Below is a small trained network, with its code and all its weights. Each question gives an input and a target symbol and asks what happens when units are switched off, that is, made to give their printed mean instead of their output.

import numpy as np


def w(rows, s, z=0):
    codes = np.array(rows[::2]) - 128.0
    scale = np.full(codes.shape[1], s)
    scale[-1] = z or s
    return codes * scale


def f(y):
    return np.maximum(y, 0)


def softmax(a):
    e = np.exp(a - a.max(-1, keepdims=True))
    return e / e.sum(-1, keepdims=True)


def log_softmax(a):
    a = a - a.max(-1, keepdims=True)
    return a - np.log(np.exp(a).sum(-1, keepdims=True))


def net(x, mask):
    ids = ['ΨΩζηθξτ'.index(c) for c in x.split()]
    T = len(ids)
    res = E[ids] + P[:T]
    q, k, v = (res @ M[0].T for M in (Q, K, V))
    z = softmax(np.where(np.tri(T) > 0, q @ k.T / 4**0.5, -1e9)) @ v
    res = res + np.where(mask[0], z, O[0][:, -1]) @ O[0][:, :-1]
    y = f(res @ A[0][:, :-1].T + A[0][:, -1])
    res = res + np.where(mask[1:9], y, B[0][:, -1]) @ B[0][:, :-1]
    return log_softmax(res[-1] @ U[:, :-1].T + U[:, -1])


Q, K, V, O, A, B = {}, {}, {}, {}, {}, {}
E = w([
[154,159,93,106,178,50,91],'Ψ',
[225,80,104,27,98,126,159],'Ω',
[134,91,160,133,130,134,92],'ζ',
[79,77,127,174,187,91,84],'η',
[235,146,127,193,220,120,152],'θ',
[160,65,171,177,158,46,169],'ξ',
[119,71,87,181,252,134,127],'τ',
],0.016)
P = w([
[51,253,160,222,97,215,113],'0',
[148,112,86,88,88,163,199],'1',
[66,100,200,69,120,159,128],'2',
[142,71,151,76,110,143,141],'3',
[190,62,128,102,110,123,137],'4',
[182,58,163,112,112,113,107],'5',
[199,54,169,119,125,99,87],'6',
[191,65,196,134,146,81,55],'7',
[239,47,164,129,127,69,60],'8',
[236,54,189,162,141,60,31],'9',
],0.0069)
Q[0] = w([
[92,132,179,128,51,105,161],'h1',
[149,252,137,138,62,133,172],'h1',
[247,44,171,67,160,55,30],'h1',
[110,75,163,124,211,172,233],'h1',
],0.019)
K[0] = w([
[84,200,72,148,83,134,94],'h1',
[49,221,76,51,8,181,121],'h1',
[183,18,143,142,168,122,27],'h1',
[66,57,139,255,172,169,246],'h1',
],0.014)
V[0] = w([
[68,47,131,213,52,100,97],'h1',
[77,207,122,135,219,34,200],'h1',
[96,102,51,49,123,14,113],'h1',
[218,132,245,132,106,79,186],'h1',
],0.011)
O[0] = w([
[66,98,59,141,2,140,27,138],'h1',
[233,135,24,223,130,81,214,178],'h1',
[58,174,47,163,201,56,150,220],'h1',
[142,173,150,125,57,217,238,255],'h1',
],0.0085,0.006)
A[0] = w([
[99,89,92,160,186,200,159,85],'n1',
[108,67,83,77,75,139,74,139],'n2',
[81,154,54,114,41,79,58,60],'n3',
[168,21,197,152,147,130,127,120],'n4',
[146,94,107,106,165,104,97,4],'n5',
[106,56,139,126,106,196,155,108],'n6',
[118,202,151,34,121,99,138,179],'n7',
[156,85,187,120,119,7,130,162],'n8',
],0.012,0.0032)
B[0] = w([
[101,79,185,112,52,129,95,160],'n1',
[95,101,69,210,132,19,146,236],'n2',
[142,123,177,7,98,188,225,212],'n3',
[64,166,82,64,164,105,128,225],'n4',
[159,171,165,164,118,78,101,199],'n5',
[175,85,153,164,185,140,89,229],'n6',
[142,202,162,162,52,158,102,200],'n7',
[176,160,99,181,133,234,98,254],'n8',
],0.013,0.008)
U = w([
[43,140,81,163,186,170,173,120],'Ψ',
[53,123,206,143,159,155,167,7],'Ω',
[160,119,209,74,87,111,96,62],'ζ',
[157,68,191,28,212,145,147,212],'η',
[138,25,218,187,125,185,184,116],'θ',
[34,116,105,86,120,140,198,233],'ξ',
[159,60,253,100,156,30,61,249],'τ',
],0.0058,0.002)

Each question gives the input, a string of symbols that net reads in full, and the target symbol t.
The units are the heads (4 rows each of Q, K, V and O) and the neurons (one row each of A and B). Each row of codes is followed by its name. A weight is (code - 128) times the scale printed after its matrix; where a second scale follows, it is the last column's (O, A, B and U).
mask holds one flag per unit, heads first, then neurons. A switched-off unit (its flag False) gives its mean, the last column of its rows in O or B, instead of its output. The means were averaged over made-up inputs and are rounded, as every weight is.
A unit's drop is (log p(t) with every unit on - log p(t) with that unit switched off) / (log p(t) with every unit on - log p(t) with every unit switched off).
The circuit of an input: a set's keep is (log p(t) with only the set's units on - log p(t) with every unit switched off) / (log p(t) with every unit on - log p(t) with every unit switched off). Starting from all 9 units, units are removed one at a time, each time the one whose removal leaves the highest keep (on an exact tie, the one counted first), for as long as the keep stays at least 0.8.
circuit, biggest first: the units of the circuit, biggest drop first
unit that matters most: the unit with the biggest drop
k most important neurons: the k neurons with the biggest drops, biggest first
drop when u is switched off: that unit's drop, to one decimal
input ζ Ψ ζ Ψ Ψ Ψ η Ψ, target η: unit that matters most -> n3
input η Ψ ζ τ Ω Ψ ζ Ψ Ω, target τ: 3 most important neurons -> [n2, n6, n3]
input ζ ζ Ψ Ψ Ψ Ψ Ψ τ η, target Ψ: circuit, biggest first -> [n8, n4, h1]
input Ψ Ψ ξ τ, target τ: circuit, biggest first -> [n1, h1]
input Ψ η η η ζ Ψ θ ζ, target η: circuit, biggest first -> [h1, n4, n6]
input Ψ θ Ψ ξ ζ Ω, target θ: 2 most important neurons -> [n6, n4]
input Ψ τ ζ Ψ ξ Ω ζ Ψ Ψ θ, target η: circuit, biggest first -> [h1, n4, n2]
input Ψ Ψ Ψ θ ζ Ψ ξ η, target θ: circuit, biggest first -> [h1, n4]
input Ψ τ Ψ ξ, target Ψ: 2 most important neurons -> [n4, n8]
input Ψ ζ ζ η Ψ τ η θ η, target η: 2 most important neurons -> [n4, n2]
input Ψ Ψ Ψ Ω θ Ψ τ ζ Ω, target Ψ: circuit, biggest first -> [n8, h1, n4, n2]
input τ Ψ Ω, target Ψ: circuit, biggest first -> [h1, n8, n4, n2]
input θ Ψ ζ θ Ω, target η: circuit, biggest first -> [h1, n4]
input ξ ξ ζ, target θ: circuit, biggest first -> [h1, n6]
input η Ψ τ Ω Ψ Ψ Ψ ζ, target τ: 2 most important neurons -> [n6, n2]
input ζ Ψ Ψ η Ψ, target η: circuit, biggest first -> [n3, h1, n2]
input Ψ η Ψ Ω, target ξ: circuit, biggest first -> [n2, n3, h1]
input θ Ψ Ψ Ω ζ Ψ Ψ θ Ψ, target θ: 2 most important neurons -> [n4, n8]
input ζ ζ Ψ ζ Ψ Ψ Ω ζ η ζ, target ξ: circuit, biggest first -> [h1, n3, n2]
input ξ ζ ζ η η Ψ Ψ, target Ψ: 3 most important neurons -> [n8, n3, n6]
input ξ Ψ Ψ Ψ Ψ Ψ Ω, target ζ: drop when n2 is switched off -> 0.1
input Ψ Ω Ψ ζ, target τ: drop when h1 is switched off -> 0.7
input Ψ Ω ζ η, target ξ: drop when h1 is switched off -> 0.9
